Each row was made from one walk, in order. Every step used is in the known rows, and no mark comes twice. Write each row's walk.
Each row is shifted at random along 5 fixed directions that mean nothing.
Known rows:
fosu reget furel nerazu depiz puzib tino turus povu fasug vurun: [  90   22 -154  -10   25 -115  -89   43  -38 -147  -97   36  -34  -73
  -82  -17 -143  152 -173 -117  138  142 -239 -187   -1   20  139  -90
    3   65   82 -144 -180 -159   18 -319    0 -100 -102 -206  143  -94
  -45   52  -38  -89  262   68  -14   79    9 -121   20    1 -171   59
   82   42]
tino puzib turus fosu dupu: [ 240   27   36  227 -102  127  -57  -73  -74  129  178  -11   88  107
  188  -65  -28  315   92    2   74 -135   29   16   42  109  105 -203
  100 -108 -258  187   19   57  254   46  130 -178  -98  163  -76   44
  209 -100 -225  129  -17   40   79 -105 -203  147    7   85   55  140
   54  -27]
fosu reget furel nerazu depiz puzib tino turus vurun: [ 250   -6  -40  157   -8  -18  -50  -19   22   80   35 -113   61   76
   99  -83  -98  114 -181 -146  146  -25   -7 -121  -36   71  -21 -138
   -7   61 -166  -40  -43  -33  234  -73  -79  -82  -77    6   62   96
  -75  -78  -20 -179   66  117   -9  -35  -24   66   60  174  -49  190
  -71  -65]
vurun tino turus fosu reget sesipuz: [ 237  164  -89   44   86   61   -9   73  -63   37   63  155    5  -91
  -11  -27   24   70   40  159   61  -74   51  -32   12 -106   86  -20
 -152  -20   -4  130  -55  -16   82  127   40  -99   48   70   41 -221
  -98   22  -74  149  -36   95   87   28  -75   29  158  -17   58  -47
  217  -68]
fasug vurun tino furel nerazu depiz sesipuz reget dupu: [-222  -95 -172   42  119    4  282  121  154  -17   24  -17  -19  -95
  -27  -22 -152 -133   53   86 -246 -241  333 -122   14 -104 -167  -34
  -87  178   80  -37  174  219    9  147 -159   72 -102   31   12  -24
  143  198  140  -81 -207   42  241   -5   16  120 -231 -166  -16   85
 -127 -209]
povu fasug turus fosu dupu reget furel nerazu depiz: [ -22   33 -170  209  -11  139   60   -1  -36  -14    9   54   64 -109
  119  166 -129  141  156    3 -154 -193   83 -110  302   57  143    0
   93   91   -2  145  114  204   41  -61   97 -258 -231   71  -64 -210
  524  147 -281   45  -19  -26  255  -31 -263  -25 -272    2    0  104
   92 -142]
turus tino sesipuz reget fosu furel: [ 179  -51 -231   63  106    1 -115   62  -23  -55  -88  162  -80 -129
 -143  -84  -35  156   -8   35   33 -110  -93 -144  195  103  236  -33
  -65  142   25   94  -75   50   89 -209  102 -336 -245   24  210 -203
   62  123    3   96   48  -14   83   71  -28  -86   54  136 -307   90
  177  -55]
fasug vurun depiz sesipuz: [ 102   97  -47  -75  -80   29  -78  -14  -37   36   44   89  -32   69
   16   16 -145  174  -27  -30   -5   14  -91   28 -291 -139  172 -147
  -50 -149   14   24  -98 -136   79  -71  -75  101   33  -91    2  -91
 -194  -66  -67   36   33   72   29  -19   38   85   -8  -43   93  -46
  129  102]
nerazu depiz puzib turus vurun: [ 272  147  -87 -138   46  -65 -167   67  -62 -113 -121  226 -122 -159
  -89  -55  -69  203  -63 -110  186  126 -291 -110  -59   -5  263  -35
  -74  -78  122  -57 -157 -187 -106 -462  154 -110  -27 -129  140 -151
  -91 -115  -50   27  229  157  -84  140   81  -90  132    5  -36  -53
  158  107]
fasug vurun depiz puzib turus: [ 225   41   43  142 -135   39 -149  -89 -167  187  183  128  -77   93
   75  -15  -87  420   56 -146  106 -185    7   55  102   56  281 -129
   92  -67  -95  122  -36   54  277   84  107 -129  -89  226  -40   11
  205 -156 -261  117  187   -7   -5  -16 -320  169  -98  -69  282  166
  180   16]
vurun puzib turus fosu dupu fasug povu: [  78  143   53   36   -4  105   41  -14  -75   51   71  -46   20  -37
  116   11  -94  204   46   19  -19  -64   26  -15 -150   13   43  -30
   84  -17  -98   61   41  -60   97  135   42   75  -13   15 -100   63
   44  -98 -132   61 -112    3   35  -85  -46   59  -97  -93   43  -23
  -17  -58]
dupu fasug povu fosu reget sesipuz depiz nerazu: [ 106  108  -26  -10    0  100  -38   13 -131    6  -31  123  -22 -184
   58   25 -110   85   25   13    3   69 -111   23 -304  -91   79   40
  -57  -95  145  -26   28 -211  -37   84  -80  154   83  -47   27 -126
  -49  -88  -51   27   26   50   14    2  -22 -165   51 -183  209 -147
   18   17]
sesipuz reget fosu furel nerazu: [ 293    5  -58  184   33   77  -86  -25  -69  144   -3  -37    8  -59
   91  -57 -115   96  -74  -97  103 -101  102  -97  -19   51   21   -7
  -25   38 -152   51   -6   35  233   76  -66 -120  -63   47   80  -26
  -67  -72  -35  -22  -31   88    1  -20  -53  -12   82  293  -87  160
   35  -75]
povu fasug vurun turus tino furel nerazu depiz: [ -92  124  -22   60  -56  148   92 -101   -4  -18  138 -186  189   53
  237  175 -120  -46  -33   10  -70  -50  176  -25 -102  -55  -40 -117
   46   50 -130   -4  135   42  187  101 -147   52   39  -21 -151   26
  265  -44 -157  -92 -126   61  109 -152 -137   57 -242 -202  157   66
 -132 -126]
sesipuz reget dupu fasug turus vurun depiz: [ 200  146  -92   71   97  137 -133   68 -167  122  -16  172 -277 -178
  -29 -141   66  217  102   44   94  -50   19   -9    4  111  201  -42
 -185  140  -16   70 -146   38  185  115   72  -37  101  164   -2   60
 -115 -180 -115  -25  -95  -99  -88  120  -94  140  112   31  -32  135
  130    0]
fosu furel nerazu depiz puzib: [ 103   16 -138   -5   24  -31   -7   57    4  -65 -121  141  -40 -174
  -41   90 -159  117   43  -70  -36  -70  -71  -95   42   54  144   -5
   -3  -60   44  -61  -35   39 -110 -254   51 -111 -159  -71    9 -186
  160   54    1  -10  170   82   71   81  -12  -70  -77   14  -50   -1
   49  -10]
fosu fasug vurun tino sesipuz depiz puzib turus povu: [ 132  -10 -155  -47   -1  -21 -166  -41  -12  -33   12   90   71   39
  -79  -26 -128  248  -70  -73   45    4 -170  -98   44   -6  229  -42
  115   -4   -9   47 -124 -105   65 -210  143 -138 -128 -143  204 -153
   10   39 -112   45  117   38   71   17  -45  -34  -56    7 -133   21
  150  -22]
vurun puzib turus tino sesipuz reget fosu dupu fasug povu: [-108  -48 -189   19  115   22   80   83    7  -38  -29   73  -60 -140
 -107  -21 -113  176   76   65 -165 -160   33 -148  192   89  129   14
  108  218   94   78   51  134   39  -68  137 -115 -255   -9  126 -118
  264  200  -20   64  -89  -54  192    5  -56  -18 -206 -129 -213   32
   42 -173]
turus vurun tino sesipuz reget dupu fasug povu fosu furel: [ 192  113   34   35   49   32 -134   40 -168  -20   72  140  -95 -183
  -36   -4   17  173   38  126  210  157 -102   -5 -155  -36  163  -61
  -72   -2  -44  -16 -192 -215  103  178    8  -31  182  113  -32    7
 -221 -126  -51  100   47  -85  -96   81 -132  -32  112 -100  112  -48
  154   14]
furel nerazu depiz sesipuz reget fosu fasug povu turus: [ 237  152   87  -73  127  -52   16  128 -114   25  -64 -150 -239 -169
   21 -203   38   -7 -200 -130  204   85   78  -87 -232  172 -153  -76
 -154  162  -53 -249  -41 -232  179  231 -177  246  217  -30  -61  373
 -285 -263  217 -180  135  -48 -248  -40  123  130  150   49  -43   93
 -207  -19]
furel nerazu depiz puzib turus: [ 199   40   35   14  -75   30  -89  -66  -64   41   28   15   13   -2
  125   53 -168  182  -59 -205   82  -35  -80   13 -105  -28  103  -40
   83 -130  -26   -1   38  -69   31 -135    4    0  -13  -11   20  -55
  147 -143 -106  -25  180  166   22  -27  -84    9  -46  -21  183    3
    3  -14]
dupu reget furel nerazu: [ 468   21  -59  129  137   58 -172   86 -150  242 -140   -9 -289 -140
   16 -193   -6  184 -143 -206  258  -28   84  -49   58  273  -17   -8
 -213  139 -144  -50 -171   -2  297  173  -19  -32   65  216   40  244
 -288 -221   83 -208  -25   -4 -171  215   -4  133  180  452 -134  326
   31   14]
reget dupu fasug turus: [ 162  234  -63  -90  129   75   25  127 -131  -25 -136  100 -222 -227
  -41 -127  -35  116   43   60   53    5  -56  -61 -107  100   11   71
 -186   85   94  -33  -35  -35   47  140   47   89   63   21  -37    7
  -69 -154    0    6  -97   89  -74  103  105   -4   87 -177  -42    9
    4   19]
depiz sesipuz reget furel nerazu: [ 244  101  -54    9  132   27   37   89  -48   80  -39   96 -122 -243
  -38  -77  -15    6    1  -47   93 -121  211  -92   37   23  -44  106
 -203   14   15  -58    3    7  132  240   -4   15   56  166   31    3
 -100  -68   84  -37  -27   98  -55  102  -17    7  106   43  189  120
    8  -98]
turus fasug vurun puzib tino furel nerazu depiz sesipuz reget: [ -68 -148 -153  -23    7   25   24  -52  108  -63   28  -19    6   41
   -4   15 -201   33  -96  -92 -123  -36  -10  -81 -103 -135   64  -61
   66  -13   49  -31   62  -15  -19 -210 -129   16  -87 -104  120  -67
   59  102   35 -133    3   98  126  -30   23  -23 -137  -82  -46   16
  -47  -97]
fasug vurun turus fosu furel nerazu depiz sesipuz: [ 289  118  -50   47  -94  -22 -239   22  -66   29  -44   62  -81   29
   13   36  -89  330 -102 -156  208  103 -278 -109 -145  -62  245 -196
  -20 -197  -70  -39 -240 -265  113 -313   -5  -84   31 -100   53   -4
 -257  -98 -147  -77  223   30  -69   79  -23   47  170  259  -84   41
  245  196]
furel nerazu depiz puzib turus tino sesipuz reget dupu fasug: [  83  -49  -11   -6  104  131  -20   63    2   54  -84  -98 -101  -89
   84  -79 -110  -57  -97  -77   70  152  -29   27 -322   57 -165   -4
 -125   26  -30  -96   54 -106    9  120 -124  229  226   17   -2  190
 -177 -181  166 -296 -136   60  -23   25  139   83   69   41  -11   21
 -232 -103]
puzib tino furel nerazu depiz sesipuz reget dupu fasug povu: [  14  -21   27  139  -49  134    6  -30  -23   48   27 -114  -50  -16
  146   32 -128  216  -23 -137   18  -36  -15  -37 -146  -34  -48  -83
   41  -46  -53  -48   80 -105   99  212  -69  143   67   99  -61  172
   58  -61 -101 -187  -77  -56   54  -25 -108   68  -64  -40  145   84
 -103  -56]
turus fasug vurun depiz puzib tino sesipuz reget nerazu: [ 165  -32    4   87  -36  160 -135  -46  -63   44   66   28  -25  -17
   67 -123  -11   96  -90  -39  111  109  -56    7 -238  -90   45  -87
 -122  -97  -37  -19  -14 -211  186  109  -89  103  192   97   35   73
 -202 -128  -21 -128  -39   20   -7  -21    1   41  150    7  137   14
  -14   24]
turus fasug povu fosu reget furel nerazu depiz sesipuz: [ 243  228  -11  -42  153  -35   17  227  -71  -61 -100  193 -231 -368
  -90  -35  129  144   19  -27  191   -9   21 -151  141   96  110   19
 -251  -46   68 -201 -100 -181    4   87  117  -15   84  145 -154  103
  -62  -57   38  -42  224  -57 -153  175  -35   83  218  -39  207  100
   86   32]
tino puzib turus fasug povu fosu dupu reget nerazu depiz sesipuz: [  62  -50  -75    6   72   21    3  145   19  -87 -122   28  -91 -144
  -15  -42  -54  129  -72  -81    7   83 -116 -105  -52   68   29 -106
  -50   42   43 -120  -14 -177  -36 -200    8   56  -24  -58   15   88
   14   37   89 -159  125  -18   61   64   93   51   -1   25 -109   13
  -41   11]
puzib turus povu fasug vurun tino sesipuz reget furel: [  56   37  -92  -76   78   -5  -45   -2  -51  -96   54  112  -37 -107
  -99  -26  -31   30  -38   46   77   22  -30  -30  -38 -115   98   21
  -86   89   93   24  -72  -94   61   56   20  -53   67   32  161 -133
  -54   11  -15   63   16   27   53   48  -72  -70  -41 -206   95  -44
  103  -87]
reget sesipuz depiz puzib tino: [ 143  -84    7  -71   23   53  -23  -15  -38   18   19   77  -94  -86
  -27  -88  -68   36  -29  -81   -5  -85   77   79 -117   41   37   16
  -84  -76   69    2   62  -79  -28  117  -44   74   34  123   -1  -29
   41 -114  112  -24   40   25    6   -5  -13   34  -22  -60  207   16
 -101  -90]
fasug turus tino furel: [  16  124  -30 -107   37   79  111  -87   85 -115   39 -267  273  145
  161  -30 -187 -179 -220   81  -61   21   71  -28 -325 -140 -114 -112
  -37   52 -121  -44  125 -106  186  -21 -220  113    0 -198   61  -22
  -46  -17   45  -83 -213  262   77 -156  252  -73 -128 -203  -87    2
 -219  -77]
dupu fasug vurun depiz nerazu furel: [  41  204   17  -72  -33  122   -7   13  -62 -106  -32  137  -54 -150
  102  160 -126   75   81    1   -9   69 -163   70 -356 -165  118   35
  -84 -135  107  -40   23 -169 -135  -92  -87  143  111  -41 -150  -74
   24 -156 -139  -11  -14   96    1   54  -24  -73  -23 -359  277 -208
   45   77]
dupu reget nerazu depiz puzib: [   5   -3  -34   21  -88  143   20  -75   22  -52  -30   16  168   28
  189  192 -274    7   11  -44 -135   51 -131   46 -322 -202   28  -26
   36 -168   26   18  147  -93 -187 -127 -126  101   20 -120  -49 -213
   92   -9 -103  -44    3  162  203  -77   49  -75 -163  -76  117 -200
  -33  -22]
sesipuz depiz puzib turus fasug: [ -16  138 -130 -127   66  100   94  -23    6 -107   55  207  201 -149
  -17   78 -108   31  116   83 -135 -159   82  -77  105  -73  151  208
  -12  -44  111   97  202   51  -75   15  206 -121 -182  -33   17 -310
  398   45 -147  214  -33  183  143  -76  -49 -120 -187 -404  274  -73
   25 -178]
reget fosu fasug turus: [  48  116 -110   22   19   74  125  -10    8  -41   -5  -91  156   56
   67  -61 -186   23  -35   67 -161 -162   61 -160  -35    2  -32   14
   65  137  -49  125  180   87  140   34  -22  -75 -224 -204   57 -178
  152   74  -73  112 -103  158  171 -216  100  -27 -177  -65 -204    8
  -56  -93]
furel nerazu depiz sesipuz reget fosu dupu fasug povu turus tino: [ 143   13 -109   54  101    5 -118  126 -101   88  -56   13 -127  -95
   -7 -123   -7  169  -79  -79  114   20   45 -146  176  248  120 -117
  -60  171   -7  -78  -64  -69  189    5   36 -133  -58   57   38  176
   47  -75  -13  -68  101 -142  -57   61  -50  148   20  166 -184  242
   23  -51]
fosu dupu reget furel nerazu depiz sesipuz: [ 215    4   -5   15  -59   28 -102   18   16    4  -85    7  -10  -25
   95   71 -169  127  -51 -126   67  118 -226   19 -355 -110   19  -77
  -35 -202  -34  -57  -94 -229  -78 -156 -125  102  106 -103   21  -38
 -213  -92   -5 -115   93  125   40   51   64  -42   99  170   15 -113
   47   53]
puzib turus tino furel nerazu depiz: [ 202  110    5   93  -80  169 -153 -119  -80   -6   40  -40   74  -23
  218  112  -60  180  -40 -134  129   17 -115   -4  -52  -29  138  -96
   45 -124 -101   30    4  -94  111 -140    3  -72   64   31   -1  -38
  205 -141 -235  -94   53  115   30   -3 -168  -47   34    6  138   46
   41   -5]
puzib tino turus povu fosu furel nerazu depiz: [ 165  111  -89  -66  129   17  -37   70  -49 -149 -137    7 -129 -309
  -24   48   16   14  -86 -115   92   12  -42 -119   47  115   75   32
  -62   98   51 -122  -74  -94  -53 -211  -10  -50  -15  -45   14  -27
  119  -54   39 -139  129   52  -59   92  -17 -111   87    6  -81   21
  -36  -72]
fosu fasug turus vurun tino puzib: [  94  205  -65 -230  157   25   94   66  -45 -175  -11  138  -37 -236
 -173  -60   26  -97   36  260   26  105  -20  -64 -146  -53   35   81
 -129   32   38  -65 -117  -65  -30   24   43   97  163 -116    0 -183
 -177  -38  153   46  -53  190  -47   25  133 -109   88 -384   58 -182
  -10  -71]
fasug povu fosu dupu reget nerazu furel: [  84   76  -45   56   84   88    2  102  -67 -127 -115  130  -97 -263
   85   92  -84  112   86   10   -7   16  -67  -46  -50  -38   84   15
  -63   61   87  -22   25 -108 -142 -107  -18  -30  -13   64  -69  -52
  144   -9  -95   42   27    7   82  144  -48  -66  -28  -97   -1  -95
   97   -3]
turus tino furel nerazu depiz sesipuz: [  50   94  -57  -17  -11   95   82   18   71  -16   42  -14  115  -25
  116  103  -92   12    1  -25  -64  -91  136  -42  -13  -44    7  -72
  -57 -113  -38  -45  121  -26   70   42  -30   27  -24   38 -124  -27
  172   16  -43  -64  -45   93   97  -40  -28   83  -87 -119  224   64
  -64  -73]
fasug turus fosu dupu reget furel nerazu depiz puzib tino sesipuz: [ 175 -109  -54  176   -8   10  -10   58   -5   45   45   17 -165  -42
  -42  -60  -29  261    4  -97   48 -139   16  -48  305  174  121 -123
   32    7  -59    1  -39   69  221   34  104 -153 -119  296  -75   76
  232   86  -28 -134   91  -70   69   64 -209  116  -45   63   85  236
   12  -73]
depiz puzib turus tino sesipuz reget: [ 249  -17  -43  -94   -6   16 -221  -68  -69    6   23   59 -118   24
   -4 -115  -69  164 -124  -98  184  134 -199   53 -187  -45  180 -115
  -38 -114   -1  -38  -94 -203  119 -107  -21   16  123   55  140    9
 -160 -154   22  -31  129  121 -105   50   13  -16  187  -63   60   -7
   36   23]
furel nerazu depiz puzib turus vurun fasug povu fosu: [  -7   23 -143  -53   92  -33  -50   72  -65  -56  -76   10   -3 -108
  -34   45 -195  106 -154 -109   20  102  -33 -196    6   -2  149  -96
   70  145   81  -54  -81  -92    4 -338   47  -63  -93 -265  160  -87
   -9   86  -13  -78  134   29   70   41   83   50 -193  119 -187   87
   42   36]
furel nerazu depiz sesipuz reget fosu dupu: [ 122 -180 -126  212   65   14   38  122   58  153  -58  -57 -161  -29
   37 -194  -61  143    9 -110  -60 -233  162 -112   90  240  -68 -165
  -34  164 -124   20   55  174  156  -17  -56 -112 -200   86   20  184
   82   23  103  -98  -21  -76   98  -12  -10  228   -1  343 -319  264
  -96  -99]
furel nerazu depiz sesipuz: [  65   33 -154 -166   91  -20   61  125   93  -61 -181   -9 -104 -126
  -23  -16 -144  -53 -119 -131  -81  -12   22  -95 -163   32  -47  -42
 -115  -13   91 -131   17  -59  -96 -234  -96  128  -56 -185   20  -19
  -78   10  194 -162    8  126   46   41  242   59  -18   81 -136   10
 -119    1]

Which walk is each row?
[   6 -110  -54   28 -146   82 -181 -201  -52   49  199  -48  112  249
  133   20 -214  136 -105  -56   19  117 -114  102 -246 -156  196 -217
  142  -84  -65   83    4 -108  215  -54 -119   14   56  -29  108  -73
   24  -57 -136    9   53   63   80 -143 -121   34 -119 -140  118   -2
   16  -35] : povu fasug vurun depiz puzib turus tino sesipuz reget
[ 164   15  173  294 -128  113  -10 -118  -91   97  304 -112   94  130
  220   64   11  264  -22  -57  158 -133  127   44   46   -3   43 -212
   48  -48 -272   -5   38  -71  334  370  -65  -64   94  353 -217  234
  178 -122 -244  -61   86  -87    7  -87 -375  181  -69 -124  414  206
   -6  -77] : fasug vurun turus povu fosu reget nerazu depiz puzib tino furel
[-105 -103 -183 -106  193  -55  299  167  145 -188  -83   68 -156 -304
 -232   53  -93 -148   17   21 -228 -234  194 -107  272   95  -25  150
  -44  187  200  -94  148  211 -108  -19   24  -19 -227  119  -56 -177
  355  288  281 -114  -37   61  180   25    9  -84 -214 -263   83   10
 -165 -291] : dupu reget fosu furel nerazu depiz puzib tino sesipuz
[ 187   22    2   36   64    9   61   24   -7  -35   37   56   14 -214
  -56   21  -90  -37  -16    1   64  -69   96  -75  -18  -83    6  117
  -47  -70    9  -57   32  -37   70  126  -32  -16   24   93   17 -159
    3   32   88   -8   38  162   12  -15  -54 -151   85  -67  247  -23
  -18 -159] : depiz puzib tino sesipuz reget fosu furel nerazu
[  21   84  -48 -104  163  -96  194  183   79  -56  -34  -12  -96 -207
  -57   10  -62  -94  -80  -56  -63 -111  269 -134   60   72  -33  -18
  -69  130   49 -172   44    6   13  -45  -72   87  -77  -13 -113   91
   57   54  194 -103   63    9   -5   30   73  135 -130  -60   24  100
 -106 -120] : fasug vurun puzib turus povu fosu furel nerazu depiz sesipuz
[-107 -116 -141  -69   83   -2  145   16  106 -173  -42   58  -41 -135
  -90   43 -126  -95    7    3 -166 -143   23  -39  -31  -80   -5   40
  -48   74  156   15  131   76 -155  -81  -51  -24 -111   20  125 -202
  200  170  131  -53  -13   63  213  -16   26 -100 -196 -198   35  -84
 -101 -176] : nerazu depiz puzib tino sesipuz reget furel
[-139  -25   -6   98    3   -6  170    2   51  -92   97  -41  250  -80
  120  122 -204   -7   62   53 -143  -89  117 -124  -38 -127  -12  -20
  163   21  -14   19  177   13  -49  -26  -26  -67 -153 -100   18 -145
  344  152  -97  116   67   78  229 -146  -90  -87 -279 -156   84  -60
  -70 -185] : sesipuz reget furel nerazu depiz puzib turus fasug povu fosu dupu
[  66  121  -21   64    4   97   77   82  -12   16    9  -23   -7  -53
  129   35  -45   85  -21  -44  -34  -52   59  -68  -77   34  -15  -84
  -70  -25  -16  -49  110 -113   46  127  -57   71    3   44 -166  101
   56  -48  -61  -76    1  -57   73  -92    1  150  -45  -28  110   38
  -59  -36] : dupu fasug povu turus fosu reget nerazu depiz sesipuz
[  76  -72  -85  148  -14   45  -70   14  -92  152   69  149 -163  -52
   13   -2 -135  321   82 -122   -7 -139   28  -48  136   55  165  -41
  102   62   44  106  -15  143  109  -40   70  -86  -98  132   71  -23
  199  -22 -136   -1   56  -14  102   85 -253  131 -134    9   45  122
  163  -68] : furel nerazu depiz sesipuz reget dupu fasug vurun puzib turus
[ -36 -119  -14   65   43   -5  101  -85   88  -48   40 -286  302  148
  143  -18 -260 -160 -282  -27  -63   -1   34  -66 -374 -126 -169  -77
   53  128 -127  -17  122 -129   66   17 -294   75  -86 -245  179  -17
 -114   65  116 -138  -18  134  166 -222  197  -60 -187   60 -159    4
 -249 -160] : sesipuz depiz puzib tino turus fasug povu fosu reget furel
[ 131  164   20   77   -4  -17   75   10   -2  -43   69  -32   38  -21
   49  -34  -41  121  -85  -32  132  -30  -31 -167  -15  -22   20  -28
  -51  -33  -71 -112   22  -78  186   99  -33  -12  -33   52 -114   83
   33  -61 -100  -80  114  124  -70  -50  -77  -13   75 -198  181  103
  -22  -45] : fosu reget furel nerazu depiz puzib tino turus fasug vurun
[ 260  108   76  -74   58   17 -120   46 -132  -17  -23   37  -98 -130
  -42 -160   35   98  -80   14  242  178 -142   13 -252   89   68  -96
 -158  -63  -48 -167 -120 -318  133  142  -13  159  246   24  -12  150
 -276 -212  130 -103  175  -33 -207   17   76   20  212  -67  106    9
  -76   54] : reget fosu fasug povu turus tino sesipuz depiz puzib
[ 129   23 -107  130   51   50    8   76   22   17  -79    2  -83  -47
  121  -73 -102   86  -41  -81  -42 -153   46  -56  -12   53   58 -107
  -73   72    0    2   96   -7   74 -144  -96  -67 -156   35  -18   69
  139  -12  -47  -84    6  -15   62   37   13   99  -25   39 -120  137
  -34   16] : fasug turus fosu reget sesipuz depiz nerazu furel
[ -89  174   11 -166   61   99  147  -21   59 -291  -33  -11  225 -191
   42  183 -178 -258    9  226  -51  259 -180  -40 -469 -359  -41   94
  -36 -195  100 -122   68 -243 -220  -90 -145  251  258 -246   28 -317
  -71   41   69  -81  -56  325   80  -77  201 -336   72 -453  204 -391
 -111 -125] : fosu furel nerazu depiz sesipuz reget dupu fasug turus tino puzib
[  -1   48  -78   27   95  -59   42  133   -9 -111  -52  107   29 -179
   -9   37 -147   66  -12   68   20   70 -113 -136 -163 -138   57  -59
  -40   56   91  -39  -72  -96 -171 -206    3  -37   -1 -214  112 -174
  -90   95   -9   47  100   87  138   54   77    4   -7   25 -117 -108
   85  -12] : nerazu depiz puzib turus vurun fasug povu fosu reget dupu
[  65  176  -60  -13   -6   62  -41   53  -98 -140  -72  235 -197 -233
  -70   71  -83  252  133   27  124  148 -342 -101 -183 -158  165   24
  -86 -170  181  -81 -119 -167 -114  -77   55   77  147   13    5 -134
  -73  -52 -147  -45   83  102  -40  161  -91 -211  158 -290  202 -138
  201   86] : tino furel nerazu depiz sesipuz reget dupu fasug vurun
[-176 -122 -159  115  -45   66   28  -36  120  -67   -1  -74  359   86
  191  155 -376  -36  -69    8 -183   71  -41 -144 -285 -319  -25 -117
  121  -57   21   79  142  -78 -119 -226 -144  -25 -125 -352  208 -280
   60  225 -110   25  -86  129  352 -122  105  -64 -236  138 -198 -107
    5  -60] : turus fasug povu fosu furel nerazu depiz sesipuz reget dupu
[ -18   53  -31 -166  104    8   85   96   19 -165  -67   11 -118 -189
  -31  -33  -64 -133  -56   41  -39   76   -6    7 -324  -17  -54    0
 -112   75   98 -162   34 -173  -76  -58 -208  206   92  -96  -88   99
  -75  -91  207 -123   -2   36  -40   23  128  -21  -42 -335   50 -113
 -181   -3] : povu fosu fasug vurun tino sesipuz depiz nerazu furel
[ 188  124  -38   74   75   75 -169   65 -205   67   -5  156 -259 -161
  -28  -52   24  286   28  -18  172   42 -130   -8  -50   86  245  -65
  -91   99    3   39 -227  -67   91   16   61  -38  102   82   11   38
 -138 -153 -142  -13   73 -104  -81  128 -138   85  120   67  -38   77
  212   36] : puzib turus povu fosu reget dupu fasug vurun depiz
[  23  113 -238   48  102  100  -35   42 -137  -79  -14  387  -57 -325
  -89   70   12  235  258  159  -87 -176  -13 -116  311    4  356   93
  -34   39  213  181    6   92  -89   -1  260 -262 -191   98  104 -417
  402  172 -240  295   73  -73  163   93 -264 -161  -39 -194   81  -24
  308 -101] : turus fasug povu fosu reget sesipuz depiz
[  65 -127 -181  -24   -7   46 -156   20  -64  -35  -34  178 -144  -48
 -117  -35 -143  271  -16   -4   15  118 -250   -7  -50   42  187 -117
   26  -21  129  104 -197  -10   -5 -248  110  -56  -41  -53  180 -197
  -41   82    7  -16  -47   30  149  149  -25    3  -39   31 -173  -25
  166   70] : reget dupu fasug vurun puzib tino sesipuz
[-228  -63 -292 -140   26   37   67  -80   71 -178   77  224  141  -81
 -117  189 -227   -7  130  125 -304 -158   -6  -42  132 -245  290   90
  143   14  251  165  136  165 -138 -252  100 -172 -249  -84  242 -572
  457  319 -106  209  -18  182  340  -64 -111 -229 -293 -441  119 -199
  133 -238] : vurun depiz puzib turus tino sesipuz reget
[-108  -32  -70   93  -22   71  184  -33  138    2    5 -284  209  125
  180   26 -260  -39 -126  -91 -226 -157  152 -187 -171  -84 -168  -78
  155   91 -112   13  283   14   88   56 -176  103 -186 -244   14   18
   96  138    6 -100 -116   44  217 -297  117   69 -254  106 -188   32
 -230 -149] : furel nerazu depiz sesipuz reget fosu fasug povu
